Here is a tiny trained network, its code and every weight. The questions are about switching its units off for an input and a target symbol, where a switched-off unit gives its printed mean instead of its output.

import numpy as np


def w(rows, s, z=0):
    codes = np.array(rows[::2]) - 128.0
    scale = np.full(codes.shape[1], s)
    scale[-1] = z or s
    return codes * scale


def norm(h):
    return h / np.sqrt((h * h).mean(-1, keepdims=True) + 1e-5)


def f(y):
    return np.maximum(y, 0)


def softmax(a):
    e = np.exp(a - a.max(-1, keepdims=True))
    return e / e.sum(-1, keepdims=True)


def log_softmax(a):
    a = a - a.max(-1, keepdims=True)
    return a - np.log(np.exp(a).sum(-1, keepdims=True))


def net(x, mask):
    ids = ['ΓΘΛΦαεζημτψω'.index(c) for c in x.split()]
    T = len(ids)
    res = E[ids] + P[:T]
    u = 0
    for l in range(2):
        q, k, v = (norm(res) @ M[l].T for M in (Q, K, V))
        z = softmax(np.where(np.tri(T) > 0, q @ k.T / 3**0.5, -1e9)) @ v
        res = res + np.where(mask[u], z, O[l][:, -1]) @ O[l][:, :-1]
        u += 1
        y = f(norm(res) @ A[l][:, :-1].T + A[l][:, -1])
        res = res + np.where(mask[u : u + 16], y, B[l][:, -1]) @ B[l][:, :-1]
        u += 16
    return log_softmax(norm(res)[-1] @ U[:, :-1].T + U[:, -1])


Q, K, V, O, A, B = {}, {}, {}, {}, {}, {}
E = w([
[143,50,154,117,65,123,154],'Γ',
[147,152,122,61,86,76,123],'Θ',
[134,180,105,169,84,125,107],'Λ',
[149,123,122,131,79,130,102],'Φ',
[108,230,252,206,40,93,175],'α',
[158,92,130,177,125,156,118],'ε',
[154,169,68,105,121,84,77],'ζ',
[136,112,155,127,117,165,124],'η',
[192,84,129,127,152,114,140],'μ',
[129,140,123,92,132,109,146],'τ',
[143,52,90,151,137,81,134],'ψ',
[176,148,95,167,192,128,117],'ω',
],0.029)
P = w([
[117,169,212,159,182,74,69],'0',
[140,46,121,78,112,88,82],'1',
[131,37,108,98,114,117,97],'2',
[135,53,102,117,109,123,106],'3',
[144,56,99,113,98,146,112],'4',
[155,77,101,122,87,154,115],'5',
[168,78,103,125,79,151,130],'6',
[178,93,101,110,83,148,144],'7',
[190,104,90,102,74,155,159],'8',
[194,120,98,116,73,156,182],'9',
[202,136,99,112,76,182,199],'10',
[219,164,100,111,93,186,212],'11',
[232,171,106,98,82,187,225],'12',
[255,159,102,117,78,170,250],'13',
],0.0096)
Q[0] = w([
[121,126,134,140,84,96,134],'L0H0',
[62,122,139,121,99,105,50],'L0H0',
[11,122,112,123,228,159,146],'L0H0',
],0.013)
K[0] = w([
[154,151,115,126,93,189,118],'L0H0',
[122,67,122,87,111,178,90],'L0H0',
[59,55,115,153,93,48,2],'L0H0',
],0.0098)
V[0] = w([
[118,159,233,140,94,180,115],'L0H0',
[1,194,108,88,159,131,129],'L0H0',
[208,156,105,94,138,198,54],'L0H0',
],0.0096)
O[0] = w([
[36,175,136,139,103,169,217,188],'L0H0',
[133,77,113,231,84,2,194,2],'L0H0',
[29,24,107,159,150,97,23,188],'L0H0',
],0.0095,0.0086)
A[0] = w([
[157,156,78,70,138,123,186,140],'L0N0',
[66,135,69,89,79,117,101,1],'L0N1',
[120,105,9,120,82,108,116,111],'L0N2',
[179,101,211,147,88,143,172,99],'L0N3',
[153,107,157,144,163,70,99,21],'L0N4',
[168,102,108,180,171,131,199,96],'L0N5',
[110,88,160,129,152,154,119,154],'L0N6',
[123,181,61,145,129,127,98,55],'L0N7',
[158,70,172,47,146,122,149,215],'L0N8',
[151,193,79,139,200,109,150,47],'L0N9',
[139,83,91,151,83,192,142,166],'L0N10',
[180,176,187,118,98,88,99,97],'L0N11',
[109,122,186,94,112,71,127,98],'L0N12',
[94,114,111,150,208,109,106,84],'L0N13',
[125,156,75,123,101,176,92,48],'L0N14',
[128,67,141,131,192,95,53,100],'L0N15',
],0.012,0.006)
B[0] = w([
[146,101,148,208,113,105,194,175],'L0N0',
[122,118,165,99,174,193,117,177],'L0N1',
[114,99,103,95,155,163,169,212],'L0N2',
[104,209,173,183,153,219,155,160],'L0N3',
[150,145,160,162,127,107,176,132],'L0N4',
[110,214,56,91,236,192,100,140],'L0N5',
[124,72,48,37,93,100,163,183],'L0N6',
[165,1,122,19,132,112,177,182],'L0N7',
[170,142,65,134,134,130,113,243],'L0N8',
[110,34,183,79,34,160,75,135],'L0N9',
[145,197,88,126,176,56,134,254],'L0N10',
[76,144,47,210,115,187,157,158],'L0N11',
[149,165,108,166,161,193,137,145],'L0N12',
[130,63,192,77,50,179,92,136],'L0N13',
[179,121,118,91,97,113,190,227],'L0N14',
[104,211,179,111,60,163,176,172],'L0N15',
],0.0083)
Q[1] = w([
[154,170,28,52,54,252,218],'L1H0',
[11,31,221,162,217,19,37],'L1H0',
[150,129,147,108,75,226,132],'L1H0',
],0.011)
K[1] = w([
[128,185,208,184,117,71,150],'L1H0',
[165,114,4,124,117,158,119],'L1H0',
[106,161,197,194,145,95,139],'L1H0',
],0.019)
V[1] = w([
[1,82,189,108,170,146,154],'L1H0',
[67,141,45,169,180,176,223],'L1H0',
[248,119,151,121,145,210,190],'L1H0',
],0.015)
O[1] = w([
[113,93,2,136,142,152,146,123],'L1H0',
[157,107,77,170,72,103,129,251],'L1H0',
[101,81,170,150,95,165,191,108],'L1H0',
],0.024,0.011)
A[1] = w([
[139,27,118,156,130,81,88,70],'L1N0',
[121,110,200,100,220,140,120,152],'L1N1',
[138,111,138,74,120,98,62,102],'L1N2',
[89,108,140,124,86,179,103,129],'L1N3',
[39,149,155,104,197,134,136,34],'L1N4',
[86,123,164,121,93,182,95,104],'L1N5',
[170,163,193,140,123,26,90,55],'L1N6',
[148,162,191,86,93,146,133,197],'L1N7',
[113,136,134,162,107,169,176,159],'L1N8',
[89,103,67,156,140,151,111,132],'L1N9',
[164,106,81,109,128,121,31,43],'L1N10',
[140,191,95,161,108,3,11,1],'L1N11',
[83,167,102,90,226,117,107,137],'L1N12',
[169,116,96,111,73,158,101,119],'L1N13',
[29,138,129,114,97,191,166,113],'L1N14',
[70,133,112,111,227,131,134,62],'L1N15',
],0.02,0.009)
B[1] = w([
[14,104,151,180,193,107,130,144],'L1N0',
[71,155,105,105,147,6,118,152],'L1N1',
[195,182,105,177,133,139,145,182],'L1N2',
[110,131,103,144,167,206,127,161],'L1N3',
[195,89,95,177,199,58,183,136],'L1N4',
[226,115,111,166,93,121,190,154],'L1N5',
[129,78,73,55,88,192,4,213],'L1N6',
[141,45,64,148,136,47,124,213],'L1N7',
[103,171,108,103,133,104,84,210],'L1N8',
[124,152,214,94,85,170,32,224],'L1N9',
[112,164,159,179,108,188,195,210],'L1N10',
[211,166,137,107,170,222,245,245],'L1N11',
[137,123,162,240,75,162,81,178],'L1N12',
[147,175,165,169,155,131,137,250],'L1N13',
[165,149,88,30,133,194,105,188],'L1N14',
[120,46,214,212,72,197,126,140],'L1N15',
],0.014,0.013)
U = w([
[128,107,92,75,173,85,175,150],'Γ',
[114,66,133,188,196,130,151,182],'Θ',
[211,88,116,122,69,94,81,40],'Λ',
[78,125,200,128,97,99,150,255],'Φ',
[78,181,122,131,93,81,160,168],'α',
[102,174,138,146,175,76,69,210],'ε',
[126,45,127,136,79,181,212,41],'ζ',
[82,146,139,26,154,197,85,91],'η',
[203,168,138,166,199,161,186,100],'μ',
[132,107,135,255,86,75,154,107],'τ',
[87,105,23,164,152,117,103,156],'ψ',
[94,95,189,228,122,201,80,77],'ω',
],0.01,0.0057)

Each question gives the input, a string of symbols that net reads in full, and the target symbol t.
The units are the heads (3 rows each of Q, K, V and O) and the neurons (one row each of A and B). Each row of codes is followed by its name. A weight is (code - 128) times the scale printed after its matrix; where a second scale follows, it is the last column's (O, A, B and U).
mask holds one flag per unit, layer by layer, with each layer's heads first. A switched-off unit (its flag False) gives its mean, the last column of its rows in O or B, instead of its output. The means were averaged over made-up inputs and are rounded, as every weight is.
A unit's drop is (log p(t) with every unit on - log p(t) with that unit switched off) / (log p(t) with every unit on - log p(t) with every unit switched off).
The circuit of an input: a set's keep is (log p(t) with only the set's units on - log p(t) with every unit switched off) / (log p(t) with every unit on - log p(t) with every unit switched off). Starting from the 12 units with the biggest drops (on a tie, the unit counted first), units are removed one at a time, each time the one whose removal leaves the highest keep (on an exact tie, the one counted first), for as long as the keep stays at least 0.8.
units of the circuit, in order: the units of the circuit, biggest drop first
unit that matters most: the unit with the biggest drop
k most important neurons: the k neurons with the biggest drops, biggest first
k most important neurons of layer l: the k neurons of layer l with the biggest drops, biggest first
input η Φ ε ω η η, target ψ: units of the circuit, in order : (L1H0 L0H0)
input ψ Θ Λ η η Λ, target Φ: units of the circuit, in order : (L0H0 L1H0 L1N1)
input Φ Γ ψ Φ ε Θ η Θ Λ, target ω: 2 most important neurons : (L1N12 L1N15)
input Φ ω Θ Γ ψ Γ μ Θ Λ η η Λ Λ Θ, target ω: 2 most important neurons : (L1N12 L1N15)
input ψ Λ Γ Λ Φ Λ ζ, target Φ: units of the circuit, in order : (L0H0 L1H0)
input ζ Λ Λ ε, target ε: units of the circuit, in order : (L1H0 L1N1)
input Θ η ψ Θ Λ Λ Λ η Λ Γ Λ ω, target Λ: most important neuron : (L0N11)
input ζ Λ Φ Λ η, target ε: units of the circuit, in order : (L1H0 L1N1)
input Λ Θ ε η Λ η α, target η: units of the circuit, in order : (L1H0 L1N14)
input η τ Θ, target ψ: units of the circuit, in order : (L1H0 L0H0)
input ψ Λ α Λ Λ Φ η Θ, target η: units of the circuit, in order : (L1H0 L1N11)
input Λ Λ ω ψ Λ, target μ: units of the circuit, in order : (L1N11 L1H0)
input Λ η α Λ Γ ψ ψ, target ψ: 2 most important neurons of layer 0 : (L0N11 L0N3)
input Θ Γ η α η Θ Φ, target η: 3 most important neurons of layer 1 : (L1N9 L1N7 L1N12)
input τ α η Φ ψ η ψ ψ Θ Θ ε η, target η: units of the circuit, in order : (L1H0)
input Θ Γ Γ ε ε η, target Λ: 3 most important neurons : (L0N11 L0N12 L1N6)
input Θ μ Γ τ ψ Λ μ η ψ Λ, target Λ: 2 most important neurons of layer 1 : (L1N6 L1N7)
input Λ ω Λ Λ η Λ Θ Γ Θ Θ Λ Θ Θ, target μ: 2 most important neurons : (L1N11 L0N8)
input Θ η Λ Λ Λ Λ η Φ Γ, target Λ: 4 most important neurons : (L0N11 L0N12 L1N6 L1N7)
input η Θ Θ η η Λ Λ Φ α Λ ω, target ω: unit that matters most : L0N9
input α Λ Λ, target α: 2 most important neurons of layer 1 : (L1N6 L1N11)
input Λ η Λ, target μ: units of the circuit, in order : (L1H0 L1N11)
input η α Λ Γ η ω, target ω: 2 most important neurons of layer 1 : (L1N9 L1N11)
input ζ Λ Λ ε ζ μ ζ, target ε: 2 most important neurons of layer 1 : (L1N1 L1N12)
input μ Φ ζ α Φ Φ τ, target τ: 2 most important neurons of layer 0 : (L0N11 L0N0)
input ζ τ Λ Λ ψ, target ε: 2 most important neurons of layer 0 : (L0N15 L0N8)
input η Λ ζ Λ ψ ψ α Λ Γ Λ η Λ, target η: most important neuron of layer 0 : (L0N8)
